Here is a tiny trained network, its code and every weight. The questions are about switching its units off for an input and a target symbol, where a switched-off unit gives its printed mean instead of its output.

import numpy as np


def w(rows, s, z=0):
    codes = np.array(rows[::2]) - 128.0
    scale = np.full(codes.shape[1], s)
    scale[-1] = z or s
    return codes * scale


def f(y):
    return np.maximum(y, 0)


def softmax(a):
    e = np.exp(a - a.max(-1, keepdims=True))
    return e / e.sum(-1, keepdims=True)


def log_softmax(a):
    a = a - a.max(-1, keepdims=True)
    return a - np.log(np.exp(a).sum(-1, keepdims=True))


def net(x, mask):
    ids = ['αβγδεζηθλμξσφψ'.index(c) for c in x.split()]
    T = len(ids)
    res = E[ids] + P[:T]
    r = res
    for j in range(2):
        rows = slice(4 * j, 4 * j + 4)
        q, k, v = (r @ M[0][rows].T for M in (Q, K, V))
        z = softmax(np.where(np.tri(T) > 0, q @ k.T / 4**0.5, -1e9)) @ v
        o = O[0][rows]
        res = res + np.where(mask[j], z, o[:, -1]) @ o[:, :-1]
    y = f(res @ A[0][:, :-1].T + A[0][:, -1])
    res = res + np.where(mask[2:18], y, B[0][:, -1]) @ B[0][:, :-1]
    return log_softmax(res[-1] @ U[:, :-1].T + U[:, -1])


Q, K, V, O, A, B = {}, {}, {}, {}, {}, {}
E = w([
[149,215,196,109],'α',
[108,129,116,161],'β',
[118,127,105,196],'γ',
[117,140,130,157],'δ',
[182,183,153,212],'ε',
[102,130,129,156],'ζ',
[105,130,120,151],'η',
[117,80,88,216],'θ',
[149,52,107,114],'λ',
[178,101,179,145],'μ',
[138,57,151,3],'ξ',
[160,90,179,148],'σ',
[211,104,209,2],'φ',
[112,6,68,103],'ψ',
],0.014)
P = w([
[211,114,55,63],'0',
[64,146,149,100],'1',
[254,68,87,115],'2',
[41,109,199,134],'3',
[236,35,138,162],'4',
[34,76,255,157],'5',
[236,15,164,205],'6',
[27,101,220,141],'7',
],0.0093)
Q[0] = w([
[131,60,153,169],'h1',
[107,152,168,130],'h1',
[93,101,106,199],'h1',
[62,116,102,133],'h1',
[249,86,153,200],'h2',
[84,117,169,157],'h2',
[152,114,168,109],'h2',
[198,70,89,118],'h2',
],0.018)
K[0] = w([
[123,50,160,157],'h1',
[78,227,145,130],'h1',
[68,1,112,167],'h1',
[16,87,60,51],'h1',
[136,14,193,152],'h2',
[190,235,219,223],'h2',
[128,70,126,151],'h2',
[135,9,185,92],'h2',
],0.0095)
V[0] = w([
[87,110,158,150],'h1',
[103,176,141,130],'h1',
[154,123,135,90],'h1',
[157,131,148,107],'h1',
[137,128,94,160],'h2',
[71,99,74,135],'h2',
[108,109,137,31],'h2',
[149,251,123,171],'h2',
],0.012)
O[0] = w([
[146,176,62,89,160],'h1',
[99,191,175,153,8],'h1',
[192,60,159,142,100],'h1',
[157,108,232,104,113],'h1',
[131,170,105,165,172],'h2',
[143,165,2,39,89],'h2',
[44,45,114,76,28],'h2',
[122,189,221,240,4],'h2',
],0.0083,0.0042)
A[0] = w([
[145,143,185,95,33],'n1',
[79,146,113,162,79],'n2',
[155,62,130,212,68],'n3',
[197,136,97,124,99],'n4',
[103,103,103,113,212],'n5',
[120,134,58,121,100],'n6',
[73,136,131,163,177],'n7',
[159,111,97,159,120],'n8',
[38,165,172,116,12],'n9',
[36,251,167,138,123],'n10',
[104,194,89,153,63],'n11',
[135,85,72,133,2],'n12',
[6,112,178,161,157],'n13',
[150,94,75,142,145],'n14',
[126,147,62,202,72],'n15',
[73,44,127,56,151],'n16',
],0.012,0.0073)
B[0] = w([
[173,129,80,159,143],'n1',
[147,145,164,83,152],'n2',
[58,67,119,137,199],'n3',
[138,102,100,72,178],'n4',
[94,132,44,178,202],'n5',
[151,180,124,157,184],'n6',
[132,199,109,80,175],'n7',
[166,110,177,88,181],'n8',
[248,136,65,254,138],'n9',
[80,38,105,63,202],'n10',
[65,155,183,131,156],'n11',
[77,128,220,28,179],'n12',
[216,201,107,52,182],'n13',
[163,188,182,115,221],'n14',
[178,160,164,152,195],'n15',
[82,173,111,186,246],'n16',
],0.0079,0.013)
U = w([
[93,162,251,58,172],'α',
[125,130,106,155,180],'β',
[143,191,92,206,75],'γ',
[125,122,132,124,99],'δ',
[142,124,145,199,136],'ε',
[115,129,120,106,110],'ζ',
[128,123,100,164,207],'η',
[198,133,123,82,128],'θ',
[121,100,131,63,82],'λ',
[132,72,167,82,124],'μ',
[80,112,127,93,114],'ξ',
[126,86,147,99,123],'σ',
[89,70,125,152,182],'φ',
[117,112,114,40,2],'ψ',
],0.012,0.0059)

Each question gives the input, a string of symbols that net reads in full, and the target symbol t.
The units are the heads (4 rows each of Q, K, V and O) and the neurons (one row each of A and B). Each row of codes is followed by its name. A weight is (code - 128) times the scale printed after its matrix; where a second scale follows, it is the last column's (O, A, B and U).
mask holds one flag per unit, heads first, then neurons. A switched-off unit (its flag False) gives its mean, the last column of its rows in O or B, instead of its output. The means were averaged over made-up inputs and are rounded, as every weight is.
A unit's drop is (log p(t) with every unit on - log p(t) with that unit switched off) / (log p(t) with every unit on - log p(t) with every unit switched off).
The circuit of an input: a set's keep is (log p(t) with only the set's units on - log p(t) with every unit switched off) / (log p(t) with every unit on - log p(t) with every unit switched off). Starting from the 12 units with the biggest drops (on a tie, the unit counted first), units are removed one at a time, each time the one whose removal leaves the highest keep (on an exact tie, the one counted first), for as long as the keep stays at least 0.8.
circuit, biggest first: the units of the circuit, biggest drop first
unit that matters most: the unit with the biggest drop
k most important neurons: the k neurons with the biggest drops, biggest first
drop of u: that unit's drop, to one decimal
input θ θ θ θ, target γ: circuit, biggest first	[h1; n10; h2]
input φ θ ξ, target φ: circuit, biggest first	[n16; h1; h2]
input ε ξ γ, target ξ: most important neuron	[n12]
input δ α β θ η, target θ: circuit, biggest first	[h2; n16]
input φ θ φ θ ε ξ θ, target ξ: circuit, biggest first	[h2; n12; n16]
input ξ ε η μ φ ε ζ, target φ: circuit, biggest first	[h2; n3; n16]
input θ α μ α ζ θ β, target θ: circuit, biggest first	[h2; n16]
input θ δ θ φ α δ, target θ: circuit, biggest first	[n13; n9; h2; n16]
input α σ μ μ θ ψ θ, target ψ: 2 most important neurons	[n12; n4]
input ε α θ β α η, target θ: circuit, biggest first	[n13; n9; h2; n16]
input σ θ γ θ ε φ β, target φ: circuit, biggest first	[h2; n16]
input ξ η φ β ε ε μ, target μ: 3 most important neurons	[n16; n5; n3]
input θ φ θ η θ, target θ: circuit, biggest first	[h2; n16]
input ξ ψ θ, target ψ: unit that matters most	n12
input δ ε θ θ ε γ, target α: 4 most important neurons	[n10; n5; n11; n2]
input δ θ ψ θ φ, target ψ: 2 most important neurons	[n4; n12]
input η θ δ γ ε α, target θ: 3 most important neurons	[n9; n13; n10]
input β δ ε, target ε: 4 most important neurons	[n10; n12; n13; n7]
input θ θ ε θ θ θ δ, target θ: drop of h2	0.9
input ξ φ β ψ η, target ψ: drop of n12	0.9
